Here is a tiny trained network, its code and every weight. The questions are about switching its units off for an input and a class, where a switched-off unit gives its printed mean instead of its output.

import numpy as np


def w(rows, s, z=0):
    codes = np.array(rows[::2]) - 128.0
    scale = np.full(codes.shape[1], s)
    scale[-1] = z or s
    return codes * scale


def f(y):
    return y / 2 * (1 + np.tanh(0.7978845608 * (y + 0.044715 * y**3)))


def log_softmax(a):
    a = a - a.max(-1, keepdims=True)
    return a - np.log(np.exp(a).sum(-1, keepdims=True))


def net(x, mask):
    res = np.array(x, float).reshape(1, 4) / 4 @ E
    y = f(res @ A[0][:, :-1].T + A[0][:, -1])
    res = res + np.where(mask, y, B[0][:, -1]) @ B[0][:, :-1]
    return log_softmax(res[-1] @ U[:, :-1].T + U[:, -1])


A, B = {}, {}
E = w([
[140,218,248,206,130,100,120,89],'x0',
[138,134,118,133,127,128,126,131],'x1',
[107,97,148,160,222,18,87,249],'x2',
[242,78,179,106,183,139,224,138],'x3',
],0.014)
A[0] = w([
[208,111,175,90,142,207,246,107,147],'N0',
[219,97,154,127,109,166,227,106,137],'N1',
[130,85,59,42,80,182,129,71,254],'N2',
[164,203,249,218,147,110,83,159,86],'N3',
[80,213,127,164,78,65,130,82,125],'N4',
[65,190,92,135,64,190,89,87,210],'N5',
[95,125,84,124,147,161,127,184,138],'N6',
[10,134,125,157,119,104,39,177,154],'N7',
[127,36,112,105,174,82,81,178,114],'N8',
[115,111,95,120,198,83,73,170,180],'N9',
[206,68,186,105,164,119,239,132,176],'N10',
[200,40,131,62,167,84,174,171,138],'N11',
[128,58,145,122,204,93,157,177,141],'N12',
[81,66,94,108,137,162,150,148,228],'N13',
[83,115,59,85,71,197,88,110,203],'N14',
[32,120,113,90,147,118,75,156,157],'N15',
[116,164,175,207,178,40,123,190,85],'N16',
[171,196,188,147,74,147,117,46,131],'N17',
[202,137,201,179,216,94,136,188,92],'N18',
[142,249,254,225,147,126,120,84,165],'N19',
[32,166,114,148,135,82,36,178,152],'N20',
[112,106,85,98,154,93,56,156,181],'N21',
[70,183,131,168,16,86,83,95,214],'N22',
[152,190,157,104,100,130,146,42,132],'N23',
],0.011,0.0098)
B[0] = w([
[127,116,112,87,169,254,107,190,219],'N0',
[136,116,109,83,199,239,97,205,202],'N1',
[51,201,127,119,81,176,251,118,246],'N2',
[105,66,214,115,233,146,177,59,218],'N3',
[119,66,164,159,122,91,114,122,186],'N4',
[53,116,194,147,65,64,138,111,229],'N5',
[164,165,109,117,122,123,119,124,166],'N6',
[199,160,124,234,155,170,135,111,221],'N7',
[204,104,83,76,89,92,30,126,196],'N8',
[213,113,77,183,95,91,118,115,203],'N9',
[124,130,110,29,130,133,109,169,226],'N10',
[148,86,64,30,103,81,117,209,211],'N11',
[132,144,79,80,121,94,111,97,198],'N12',
[154,164,56,129,43,119,164,111,200],'N13',
[92,173,126,73,76,120,213,86,230],'N14',
[157,176,119,179,88,140,116,102,195],'N15',
[181,128,132,120,239,91,230,113,209],'N16',
[99,101,140,158,100,138,20,125,200],'N17',
[109,74,143,36,204,69,145,83,211],'N18',
[101,35,227,155,170,164,23,107,250],'N19',
[181,138,105,227,157,172,168,104,220],'N20',
[186,168,65,162,100,97,112,89,193],'N21',
[75,84,158,232,85,88,119,110,225],'N22',
[81,114,169,127,117,137,45,188,185],'N23',
],0.0097,0.025)
U = w([
[12,201,151,130,72,75,253,23,254],'0',
[224,232,69,204,109,104,119,110,122],'1',
[114,172,103,84,141,213,238,208,196],'2',
[166,77,69,65,113,30,74,198,64],'3',
[39,97,233,183,55,58,53,99,156],'4',
[173,104,182,247,239,125,170,98,99],'5',
[97,97,195,104,177,197,20,166,108],'6',
[120,97,194,37,255,80,183,91,37],'7',
],0.0088,0.0031)

Each question gives the input, the list of numbers given to net, and the class t.
The units are the neurons (one row each of A and B). Each row of codes is followed by its name. A weight is (code - 128) times the scale printed after its matrix; where a second scale follows, it is the last column's (A, B and U).
mask holds one flag per neuron, in row order. A switched-off neuron (its flag False) gives its mean, the last column of its row in B, instead of its output. The means were averaged over made-up inputs and are rounded, as every weight is.
A unit's drop is (log p(t) with every unit on - log p(t) with that unit switched off) / (log p(t) with every unit on - log p(t) with every unit switched off).
The circuit of an input: a set's keep is (log p(t) with only the set's units on - log p(t) with every unit switched off) / (log p(t) with every unit on - log p(t) with every unit switched off). Starting from the 12 units with the biggest drops (on a tie, the unit counted first), units are removed one at a time, each time the one whose removal leaves the highest keep (on an exact tie, the one counted first), for as long as the keep stays at least 0.8.
units of the circuit, in order: the units of the circuit, biggest drop first
most important unit: the unit with the biggest drop
top k neurons: the k neurons with the biggest drops, biggest first
drop of u: that unit's drop, to one decimal
input [6,4,6,1], class 7: units of the circuit, in order : [N18]
input [6,-1,1,1], class 7: units of the circuit, in order : [N3 N7]
input [0,3,1,5], class 3: top 2 neurons : [N2 N3]
input [-8,-4,-6,0], class 0: top 2 neurons : [N14 N2]
input [0,-3,8,7], class 3: top 3 neurons : [N11 N8 N9]
input [-1,4,-1,0], class 0: top 2 neurons : [N0 N1]
input [-5,1,5,1], class 3: top 2 neurons : [N11 N8]
input [5,-3,-8,1], class 6: top 2 neurons : [N0 N1]
input [1,-4,8,-2], class 5: top 2 neurons : [N16 N3]
input [-4,6,0,-8], class 0: top 2 neurons : [N14 N5]
input [0,6,1,6], class 3: drop of N2 : 0.8
input [8,-1,-3,0], class 4: drop of N22 : 0.1
input [-7,-8,1,6], class 3: drop of N11 : 1.4
input [1,-5,-3,4], class 6: most important unit : N14
